Here is a tiny trained network, its code and every weight. The questions are about switching its units off for an input and a class, where a switched-off unit gives its printed mean instead of its output.

import numpy as np


def w(rows, s, z=0):
    codes = np.array(rows[::2]) - 128.0
    scale = np.full(codes.shape[1], s)
    scale[-1] = z or s
    return codes * scale


def f(y):
    return np.maximum(y, 0)


def log_softmax(a):
    a = a - a.max(-1, keepdims=True)
    return a - np.log(np.exp(a).sum(-1, keepdims=True))


def net(x, mask):
    res = np.array(x, float).reshape(1, 4) / 4 @ E
    y = f(res @ A[0][:, :-1].T + A[0][:, -1])
    res = res + np.where(mask, y, B[0][:, -1]) @ B[0][:, :-1]
    return log_softmax(res[-1] @ U[:, :-1].T + U[:, -1])


A, B = {}, {}
E = w([
[116,98,116,247],'x0',
[63,186,1,114],'x1',
[129,131,125,128],'x2',
[66,228,195,151],'x3',
],0.0074)
A[0] = w([
[172,133,187,40,114],'n1',
[183,159,134,39,85],'n2',
[88,168,66,58,114],'n3',
[106,170,156,46,139],'n4',
[185,31,26,88,136],'n5',
[96,136,196,120,204],'n6',
[193,70,77,93,67],'n7',
[159,122,184,51,117],'n8',
[95,172,162,140,76],'n9',
[86,191,168,151,63],'n10',
[131,153,64,232,104],'n11',
[104,121,122,114,234],'n12',
[164,99,163,245,120],'n13',
[99,95,139,224,101],'n14',
[126,126,152,16,65],'n15',
[146,139,175,22,114],'n16',
[129,125,143,186,140],'n17',
[196,28,78,77,102],'n18',
[177,69,72,107,73],'n19',
[188,63,81,162,95],'n20',
[88,199,174,131,89],'n21',
[109,188,158,150,78],'n22',
[128,184,141,154,182],'n23',
[168,84,216,121,202],'n24',
[87,150,31,131,166],'n25',
[127,175,91,28,115],'n26',
[171,78,254,127,75],'n27',
[178,96,233,149,79],'n28',
[118,180,164,131,100],'n29',
[170,81,223,112,85],'n30',
[66,191,162,145,72],'n31',
[97,135,85,160,91],'n32',
[125,120,165,71,123],'n33',
[114,139,145,27,96],'n34',
[143,29,86,116,69],'n35',
[96,207,164,122,189],'n36',
[100,184,72,97,161],'n37',
[62,80,149,94,2],'n38',
[126,168,90,61,122],'n39',
],0.0094,0.0089)
B[0] = w([
[69,130,104,206,186],'n1',
[69,82,160,233,162],'n2',
[87,76,61,135,195],'n3',
[95,56,141,189,190],'n4',
[72,102,204,79,243],'n5',
[152,56,167,82,229],'n6',
[47,157,183,117,168],'n7',
[83,109,85,199,180],'n8',
[46,138,167,119,146],'n9',
[28,157,180,80,154],'n10',
[39,100,103,218,186],'n11',
[208,25,167,62,252],'n12',
[57,106,107,227,203],'n13',
[91,87,152,235,175],'n14',
[60,129,151,228,159],'n15',
[106,73,154,190,187],'n16',
[118,91,144,176,171],'n17',
[68,145,202,86,208],'n18',
[36,129,173,105,167],'n19',
[46,92,164,132,178],'n20',
[55,137,171,60,170],'n21',
[45,141,165,95,150],'n22',
[142,57,130,121,201],'n23',
[184,31,81,66,255],'n24',
[127,68,91,73,235],'n25',
[48,106,115,206,191],'n26',
[30,145,39,68,202],'n27',
[42,131,45,87,191],'n28',
[63,115,157,76,155],'n29',
[62,134,31,82,186],'n30',
[49,151,165,86,162],'n31',
[38,94,69,157,152],'n32',
[115,85,100,178,162],'n33',
[93,102,160,201,167],'n34',
[42,154,180,103,168],'n35',
[117,83,175,68,228],'n36',
[135,53,90,85,213],'n37',
[27,16,234,255,128],'n38',
[46,91,79,181,178],'n39',
],0.0097,0.0076)
U = w([
[79,141,203,94,76],'0',
[97,121,23,109,97],'1',
[100,118,132,251,95],'2',
[143,85,144,120,251],'3',
[209,99,129,82,200],'4',
[231,211,171,112,2],'5',
[232,241,119,72,2],'6',
],0.011,0.0089)

Each question gives the input, the list of numbers given to net, and the class t.
The units are the neurons (one row each of A and B). Each row of codes is followed by its name. A weight is (code - 128) times the scale printed after its matrix; where a second scale follows, it is the last column's (A, B and U).
mask holds one flag per neuron, in row order. A switched-off neuron (its flag False) gives its mean, the last column of its row in B, instead of its output. The means were averaged over made-up inputs and are rounded, as every weight is.
A unit's drop is (log p(t) with every unit on - log p(t) with that unit switched off) / (log p(t) with every unit on - log p(t) with every unit switched off).
The circuit of an input: a set's keep is (log p(t) with only the set's units on - log p(t) with every unit switched off) / (log p(t) with every unit on - log p(t) with every unit switched off). Starting from the 12 units with the biggest drops (on a tie, the unit counted first), units are removed one at a time, each time the one whose removal leaves the highest keep (on an exact tie, the one counted first), for as long as the keep stays at least 0.8.
circuit, biggest first: the units of the circuit, biggest drop first
most important unit: the unit with the biggest drop
k most important neurons: the k neurons with the biggest drops, biggest first
drop of u: that unit's drop, to one decimal
input [-4,-3,3,1], class 2: most important unit -> n1
input [-8,-8,5,-2], class 1: 4 most important neurons -> [n27 n30 n24 n28]
input [6,-7,-6,2], class 1: circuit, biggest first -> [n27 n28]
input [-7,-7,-6,5], class 1: circuit, biggest first -> [n27 n30]
input [-4,-6,2,-5], class 1: 2 most important neurons -> [n30 n27]
input [-8,-8,2,4], class 1: circuit, biggest first -> [n27 n30]
input [-1,-6,2,-7], class 0: 2 most important neurons -> [n18 n5]
input [-1,5,0,-7], class 0: circuit, biggest first -> [n5 n18]
input [7,-7,7,1], class 1: circuit, biggest first -> [n27 n28]
input [7,-8,-4,-8], class 0: circuit, biggest first -> [n18 n35]
input [-7,-4,-5,-6], class 2: circuit, biggest first -> [n1 n2 n15]
input [-3,-7,-5,4], class 1: circuit, biggest first -> [n27 n30]
input [-8,-3,-1,-8], class 0: 3 most important neurons -> [n18 n5 n7]
input [8,-4,-8,-6], class 2: circuit, biggest first -> [n13]
input [-3,7,0,-8], class 0: 2 most important neurons -> [n5 n18]
input [-7,-8,3,-6], class 1: drop of n24 -> 0.5
input [6,7,6,7], class 0: drop of n27 -> 0.2
input [2,-7,7,-1], class 1: drop of n27 -> 0.1
input [-1,-7,-6,5], class 1: drop of n4 -> 0.0
input [8,7,-8,-8], class 0: most important unit -> n5
